Look-ups in named tables: a row name and a column name give one cell, copied from the table.

Gol:
          Bageko      Fop  Kanuver      Gat    Totov     Dem  Ragerud
Kuvize    44.885  -10.462   63.482    9.989  -63.024  95.638  -34.860
Gegus    -27.150  -31.888   61.856  -15.283   13.740  24.811  -95.401
Nabi      -4.934  -20.935   77.539   25.358  -58.080  91.945  -89.456
Mek       14.271   -5.247   23.940   -0.683   -7.171  39.934  -11.005
Rusudu    26.128   -8.514   49.999   19.030  -52.919  88.933  -37.000
Par       21.570   -4.191   30.577   17.031  -40.181  67.993  -17.084
Kor       26.727  -17.082   69.179   10.562  -51.323  89.481  -60.486
Vulatem   -0.739  -25.343   59.750  -15.980   -3.917  39.839  -70.145
Riledos   -1.519  -28.689   50.721  -40.780   49.942  63.117  -19.799
Lan      -11.583  -20.323   43.637  -19.271   29.059  60.733  -33.854
Zogat     32.721  -34.719   90.185  -32.613   -9.384  75.629  -86.009
Futoser   19.397  -27.779   80.906  -11.891  -25.954  84.038  -76.427
Rus      -10.936   -1.757   27.385   32.378  -35.364  95.925  -18.386

Kanuver of Kor = 69.179
Dem of Vulatem = 39.839
Fop of Nabi = -20.935
Gat of Zogat = -32.613
Dem of Nabi = 91.945
Fop of Rusudu = -8.514
Kanuver of Mek = 23.940
Kanuver of Lan = 43.637
Kanuver of Par = 30.577
Ragerud of Mek = -11.005
Gat of Kuvize = 9.989
Dem of Rus = 95.925
Which row has the largest Kanuver? Zogat

Lok =
	Bolasul	Redur	Giditaf	Rabazip	Tagezaf	Vumama	Venuze
Movot	51418	14835	42125	21516	-9565	34167	-35992
Bodozu	55019	83393	-63824	54123	-61397	-60626	99776
Rofi	-29154	-44619	-41694	65525	10848	38443	28717

What is the Redur of Bodozu in Lok? 83393
What is the Vumama of Bodozu in Lok? -60626
What is the Tagezaf of Rofi in Lok? 10848
What is the Bolasul of Bodozu in Lok? 55019
What is the Giditaf of Movot in Lok? 42125
What is the Rabazip of Movot in Lok? 21516
What is the Giditaf of Bodozu in Lok? -63824
What is the Rabazip of Rofi in Lok? 65525
What is the Venuze of Bodozu in Lok? 99776
What is the Rabazip of Bodozu in Lok? 54123
What is the Redur of Movot in Lok? 14835
What is the Giditaf of Rofi in Lok? -41694
What is the Bolasul of Movot in Lok? 51418
What is the Vumama of Rofi in Lok? 38443
What is the Vumama of Movot in Lok? 34167
What is the Venuze of Movot in Lok? -35992
What is the Venuze of Rofi in Lok? 28717
What is the Tagezaf of Bodozu in Lok? -61397
What is the Redur of Rofi in Lok? -44619
What is the Tagezaf of Movot in Lok? -9565
Which row has the largest Venuze? Bodozu

Bukonu:
	Rin	Pomoz	Fuzitom	Moveli	Lub	Rarudun
Zanepu	115	89	115	165	77	48
Gedis	141	77	118	131	118	37
Gif	129	112	89	132	104	90
Begono	126	153	77	107	128	61
Zunufe	36	33	86	131	50	230
Togi	115	102	125	73	90	146
Nubinak	109	106	146	69	86	167

Moveli of Begono = 107
Fuzitom of Begono = 77
Moveli of Gedis = 131
Rin of Begono = 126
Lub of Togi = 90
Lub of Nubinak = 86

Tagobot =
,Todofu,Lovin,Rir,Kidigo,Lig,Nar,Kovo,Bobe,Dem,Vuv
Faro,8.5,5.9,-18.8,55.2,-45.8,7.4,-42.0,11.3,-17.3,9.2
Feba,3.6,-2.8,25.2,14.4,30.8,-49.3,-2.4,9.4,-16.0,-28.6
Guso,-5.7,30.7,-51.4,-36.8,-6.1,18.0,5.8,-17.6,-1.7,50.4
Mefakig,-52.4,-55.2,39.4,11.8,3.1,-35.9,24.8,-48.3,-43.3,-15.7
Rov,-23.6,20.2,20.0,-2.9,32.1,-11.3,29.4,-39.4,-35.8,-28.5

What is the Rir of Rov in Tagobot? 20.0
What is the Vuv of Rov in Tagobot? -28.5
What is the Bobe of Mefakig in Tagobot? -48.3
What is the Lovin of Guso in Tagobot? 30.7
What is the Vuv of Feba in Tagobot? -28.6
What is the Dem of Faro in Tagobot? -17.3
What is the Lig of Rov in Tagobot? 32.1
What is the Kidigo of Rov in Tagobot? -2.9
What is the Kovo of Feba in Tagobot? -2.4
What is the Nar of Faro in Tagobot? 7.4
What is the Kidigo of Faro in Tagobot? 55.2
What is the Vuv of Faro in Tagobot? 9.2
What is the Lig of Faro in Tagobot? -45.8
What is the Rir of Guso in Tagobot? -51.4
What is the Nar of Mefakig in Tagobot? -35.9
What is the Todofu of Guso in Tagobot? -5.7
What is the Nar of Rov in Tagobot? -11.3
What is the Lovin of Faro in Tagobot? 5.9
What is the Kovo of Guso in Tagobot? 5.8
What is the Todofu of Feba in Tagobot? 3.6

